Below are the code and all the weights of a small trained network. Each question names an input and a target symbol and asks about switching units off, where a switched-off unit gives its printed mean instead of its output.

import numpy as np


def w(rows, s, z=0):
    codes = np.array(rows[::2]) - 128.0
    scale = np.full(codes.shape[1], s)
    scale[-1] = z or s
    return codes * scale


def f(y):
    return y / 2 * (1 + np.tanh(0.7978845608 * (y + 0.044715 * y**3)))


def softmax(a):
    e = np.exp(a - a.max(-1, keepdims=True))
    return e / e.sum(-1, keepdims=True)


def log_softmax(a):
    a = a - a.max(-1, keepdims=True)
    return a - np.log(np.exp(a).sum(-1, keepdims=True))


def net(x, mask):
    ids = ['Σαβδζηθλμξτφψω'.index(c) for c in x.split()]
    T = len(ids)
    res = E[ids] + P[:T]
    u = 0
    for l in range(2):
        r = res
        for j in range(3):
            rows = slice(3 * j, 3 * j + 3)
            q, k, v = (r @ M[l][rows].T for M in (Q, K, V))
            z = softmax(np.where(np.tri(T) > 0, q @ k.T / 3**0.5, -1e9)) @ v
            o = O[l][rows]
            res = res + np.where(mask[u + j], z, o[:, -1]) @ o[:, :-1]
        u += 3
        y = f(res @ A[l][:, :-1].T + A[l][:, -1])
        res = res + np.where(mask[u : u + 4], y, B[l][:, -1]) @ B[l][:, :-1]
        u += 4
    return log_softmax(res[-1] @ U[:, :-1].T + U[:, -1])


Q, K, V, O, A, B = {}, {}, {}, {}, {}, {}
E = w([
[112,160,163,139,110,145,100,152,112,133],'Σ',
[133,129,161,157,113,138,120,206,117,100],'α',
[128,143,121,138,146,72,81,133,143,151],'β',
[138,111,88,128,145,32,114,136,139,153],'δ',
[102,110,82,131,86,122,118,137,121,99],'ζ',
[84,164,118,113,101,107,145,170,149,128],'η',
[122,44,75,134,87,92,132,117,84,114],'θ',
[117,121,109,141,77,125,151,152,125,101],'λ',
[118,160,145,140,118,131,103,140,104,151],'μ',
[171,176,161,120,169,52,115,209,142,164],'ξ',
[118,104,115,147,86,126,126,136,101,114],'τ',
[145,140,113,177,106,85,174,133,86,117],'φ',
[133,130,84,143,140,62,78,138,165,129],'ψ',
[49,170,159,106,119,169,200,135,76,1],'ω',
],0.024)
P = w([
[143,194,132,83,74,97,70,162,152,192],'0',
[86,144,63,134,93,57,247,183,172,139],'1',
[70,165,108,214,169,116,106,147,140,174],'2',
[91,92,140,133,114,124,162,151,139,169],'3',
[102,98,163,160,140,118,117,149,118,155],'4',
[117,120,142,160,102,128,160,161,149,101],'5',
[120,93,172,142,116,145,124,156,120,117],'6',
[124,113,147,145,114,121,131,126,133,106],'7',
[124,98,143,140,109,119,119,93,118,111],'8',
[128,88,176,137,105,151,114,102,97,98],'9',
[154,124,169,143,128,128,137,131,133,75],'10',
[163,132,163,154,104,148,118,82,112,97],'11',
[132,81,188,103,156,94,109,91,133,116],'12',
],0.014)
Q[0] = w([
[155,135,145,126,185,150,120,91,132,97],'0.h1',
[99,72,115,141,159,183,161,167,103,219],'0.h1',
[127,79,112,121,111,92,116,181,155,82],'0.h1',
[190,157,187,130,26,117,146,122,73,135],'0.h2',
[129,61,180,116,150,198,121,84,181,141],'0.h2',
[91,151,116,185,110,154,93,95,121,131],'0.h2',
[204,162,51,2,149,223,176,87,179,163],'0.h3',
[196,119,128,16,151,213,50,87,143,105],'0.h3',
[105,224,125,120,101,102,114,91,120,163],'0.h3',
],0.0069)
K[0] = w([
[108,138,115,146,122,108,162,120,170,121],'0.h1',
[123,117,101,150,131,116,160,132,166,159],'0.h1',
[119,166,127,127,109,147,113,134,143,94],'0.h1',
[147,139,154,136,139,119,115,99,107,98],'0.h2',
[109,114,133,148,101,130,124,110,171,153],'0.h2',
[125,153,141,149,96,96,177,119,148,129],'0.h2',
[138,96,42,189,54,63,106,167,173,207],'0.h3',
[152,143,2,99,86,94,137,85,169,123],'0.h3',
[143,170,152,116,133,155,183,102,147,153],'0.h3',
],0.0091)
V[0] = w([
[164,107,44,154,132,114,142,169,182,199],'0.h1',
[155,228,48,148,99,57,125,95,136,221],'0.h1',
[68,159,115,97,66,80,81,168,118,207],'0.h1',
[137,156,115,120,197,114,101,174,196,146],'0.h2',
[98,2,86,214,184,111,159,77,163,195],'0.h2',
[175,134,132,71,190,155,105,81,196,153],'0.h2',
[106,88,134,124,178,139,83,122,186,102],'0.h3',
[198,81,127,194,101,157,114,174,156,240],'0.h3',
[154,168,121,137,65,84,195,117,123,166],'0.h3',
],0.0069)
O[0] = w([
[161,197,122,128,173,107,159,170,210,37,106],'0.h1',
[106,169,45,185,67,138,146,104,205,56,125],'0.h1',
[99,146,181,181,180,120,158,237,254,148,158],'0.h1',
[67,50,138,201,165,170,114,132,126,128,113],'0.h2',
[161,146,121,83,100,150,110,121,118,3,101],'0.h2',
[129,156,95,110,170,156,88,132,122,126,65],'0.h2',
[157,85,100,139,161,132,81,19,90,135,104],'0.h3',
[80,106,235,192,100,78,109,20,135,91,4],'0.h3',
[84,112,153,177,146,167,120,112,141,87,128],'0.h3',
],0.0073,0.019)
A[0] = w([
[221,73,109,155,98,125,162,189,183,166,4],'0.n1',
[47,114,254,157,118,113,219,169,37,142,241],'0.n2',
[105,141,160,158,206,153,63,172,155,156,251],'0.n3',
[68,60,145,67,49,61,173,157,165,179,173],'0.n4',
],0.0053,0.002)
B[0] = w([
[120,163,128,128,157,207,128,94,161,183,251],'0.n1',
[111,90,92,75,112,101,91,103,137,141,231],'0.n2',
[146,141,82,99,73,103,154,132,100,90,171],'0.n3',
[132,150,124,141,123,117,8,150,117,78,255],'0.n4',
],0.011,0.0089)
Q[1] = w([
[148,102,34,118,65,81,164,121,196,167],'1.h1',
[96,125,111,107,76,103,103,108,64,246],'1.h1',
[148,160,83,95,120,130,110,134,51,80],'1.h1',
[99,98,131,103,28,120,108,101,137,193],'1.h2',
[86,74,161,160,229,153,129,102,110,29],'1.h2',
[124,114,116,66,74,150,111,208,120,117],'1.h2',
[142,149,67,81,106,116,68,255,114,120],'1.h3',
[97,168,180,76,98,147,141,106,116,84],'1.h3',
[112,99,119,220,88,125,164,179,104,147],'1.h3',
],0.0072)
K[1] = w([
[79,83,103,191,68,56,141,135,132,159],'1.h1',
[112,68,160,1,123,163,193,111,125,20],'1.h1',
[62,31,112,74,134,87,143,15,106,140],'1.h1',
[152,184,134,112,186,210,120,71,60,135],'1.h2',
[115,135,138,147,82,123,137,133,168,124],'1.h2',
[220,164,153,166,187,171,112,66,78,91],'1.h2',
[186,140,165,114,101,192,172,28,89,124],'1.h3',
[100,166,113,178,78,124,105,99,69,103],'1.h3',
[99,145,90,62,180,52,166,137,102,52],'1.h3',
],0.0071)
V[1] = w([
[129,194,150,99,126,86,107,93,116,139],'1.h1',
[77,138,92,69,153,130,175,149,132,138],'1.h1',
[49,110,74,111,160,107,181,125,102,88],'1.h1',
[76,79,121,157,112,149,192,201,69,145],'1.h2',
[208,160,140,60,208,14,81,141,176,173],'1.h2',
[88,198,187,117,140,129,254,91,160,158],'1.h2',
[110,135,166,88,128,147,157,134,72,126],'1.h3',
[96,198,170,125,90,82,201,84,92,136],'1.h3',
[57,162,141,54,144,109,108,150,170,44],'1.h3',
],0.0075)
O[1] = w([
[155,102,74,130,139,155,67,108,151,179,103],'1.h1',
[196,43,224,72,151,158,116,216,194,126,255],'1.h1',
[175,108,186,126,78,50,102,164,119,177,225],'1.h1',
[179,106,73,94,109,65,198,73,77,154,192],'1.h2',
[145,40,72,150,116,247,162,136,166,41,210],'1.h2',
[140,66,34,87,87,137,106,179,180,223,9],'1.h2',
[151,57,74,180,199,140,80,118,198,142,127],'1.h3',
[211,78,85,189,57,168,62,123,122,145,49],'1.h3',
[134,178,77,159,255,18,60,62,230,183,218],'1.h3',
],0.0067,0.011)
A[1] = w([
[39,171,188,213,110,124,121,109,113,111,252],'1.n1',
[112,109,119,79,140,150,116,104,109,161,104],'1.n2',
[114,120,130,77,110,91,105,136,133,145,167],'1.n3',
[165,143,171,90,147,238,119,2,170,91,28],'1.n4',
],0.0072,0.002)
B[1] = w([
[123,123,150,161,77,61,126,112,184,157,254],'1.n1',
[148,145,41,111,215,107,79,141,111,199,174],'1.n2',
[153,151,118,168,68,149,252,133,169,149,230],'1.n3',
[149,129,168,113,94,149,121,135,148,144,121],'1.n4',
],0.012,0.0067)
U = w([
[143,99,242,174,99,80,77,192,151,140,222],'Σ',
[199,36,184,81,106,24,171,92,166,68,223],'α',
[110,127,130,102,119,140,103,120,137,92,126],'β',
[136,108,128,99,136,143,134,104,163,29,85],'δ',
[100,165,185,100,153,104,125,130,104,126,30],'ζ',
[80,124,183,107,153,122,127,114,133,139,38],'η',
[111,225,196,95,158,87,126,134,51,83,137],'θ',
[91,140,176,119,137,108,131,139,104,130,5],'λ',
[110,118,141,110,101,131,118,118,129,124,58],'μ',
[90,45,126,141,132,152,154,103,165,95,147],'ξ',
[96,145,174,112,120,113,144,127,105,127,10],'τ',
[129,134,83,144,17,144,118,161,78,97,82],'φ',
[93,112,144,143,156,130,126,142,110,60,178],'ψ',
[157,152,131,68,169,86,3,92,122,206,123],'ω',
],0.0057,0.0026)

Each question gives the input, a string of symbols that net reads in full, and the target symbol t.
The units are the heads (3 rows each of Q, K, V and O) and the neurons (one row each of A and B). Each row of codes is followed by its name. A weight is (code - 128) times the scale printed after its matrix; where a second scale follows, it is the last column's (O, A, B and U).
mask holds one flag per unit, layer by layer, with each layer's heads first. A switched-off unit (its flag False) gives its mean, the last column of its rows in O or B, instead of its output. The means were averaged over made-up inputs and are rounded, as every weight is.
A unit's drop is (log p(t) with every unit on - log p(t) with that unit switched off) / (log p(t) with every unit on - log p(t) with every unit switched off).
The circuit of an input: a set's keep is (log p(t) with only the set's units on - log p(t) with every unit switched off) / (log p(t) with every unit on - log p(t) with every unit switched off). Starting from the 12 units with the biggest drops (on a tie, the unit counted first), units are removed one at a time, each time the one whose removal leaves the highest keep (on an exact tie, the one counted first), for as long as the keep stays at least 0.8.
circuit, biggest first: the units of the circuit, biggest drop first
most important unit: the unit with the biggest drop
top k neurons: the k neurons with the biggest drops, biggest first
top k neurons in layer l: the k neurons of layer l with the biggest drops, biggest first
which heads matter: for each layer, one digit per head in row order, 1 if its drop is at least 0.15 and else 0, layers parted by /
input ζ φ η α δ Σ θ θ ζ θ ω, target θ: most important unit -> 0.h3
input α φ ψ ψ β ζ, target Σ: circuit, biggest first -> 0.h3, 1.h2
input α β ψ θ, target Σ: top 4 neurons -> 1.n1, 0.n3, 0.n4, 0.n2
input δ θ ω Σ, target ω: which heads matter -> 101 / 011
input α ξ ξ μ φ Σ λ η ω τ, target ω: which heads matter -> 001 / 011
input δ ξ ω μ, target ω: which heads matter -> 101 / 011
input Σ ξ ξ ω, target ξ: which heads matter -> 101 / 010
input η ω ω θ ω α ζ ω φ ξ ω τ, target ω: which heads matter -> 100 / 000
input ψ θ β ψ ψ ω φ, target ω: circuit, biggest first -> 1.h3, 1.h2, 0.h1
input ω φ θ δ η ω δ μ ω ψ λ φ θ, target φ: which heads matter -> 001 / 001
input φ ω η λ, target ω: circuit, biggest first -> 0.h1, 1.h3, 1.h2
input ξ φ φ ω, target φ: circuit, biggest first -> 0.h3, 1.h3
input ζ β ω δ ζ ω φ ω θ φ ω ω, target ω: circuit, biggest first -> 1.n2, 0.h1
input ζ θ δ ω θ, target ω: most important unit -> 1.h3
input φ θ ψ ζ θ β ζ φ τ ω ξ, target ω: which heads matter -> 011 / 001
input β α β φ ω ξ ω ω ψ λ Σ φ α, target φ: circuit, biggest first -> 1.h3, 0.n1, 0.h3, 0.n4
input φ ζ θ θ η θ ω δ ω, target α: which heads matter -> 100 / 100
input η α η β θ ψ ω φ, target ω: which heads matter -> 001 / 011
input ζ ω ω τ ω α ω φ ω, target φ: top 3 neurons -> 0.n1, 0.n2, 1.n3
input λ α φ α φ ψ ζ α β ω Σ, target ω: circuit, biggest first -> 1.h3
input ψ ω η, target ω: top 2 neurons -> 0.n1, 0.n4
input θ θ φ α ω λ, target ω: circuit, biggest first -> 1.h3, 1.h2
input φ ω δ θ ζ, target θ: which heads matter -> 011 / 011
input φ ω α, target ω: which heads matter -> 001 / 011
input ψ δ ζ λ, target Σ: which heads matter -> 101 / 010
input φ θ δ, target Σ: top 2 neurons -> 1.n1, 0.n2
input θ δ φ ψ μ ω δ, target ω: circuit, biggest first -> 1.h3
input ω δ θ ω ω ψ θ θ θ ψ, target θ: which heads matter -> 000 / 011
input ξ ζ ξ θ ω ω ω, target ω: which heads matter -> 100 / 001
input φ ξ μ ω θ β θ θ, target θ: top 2 neurons in layer 0 -> 0.n1, 0.n4
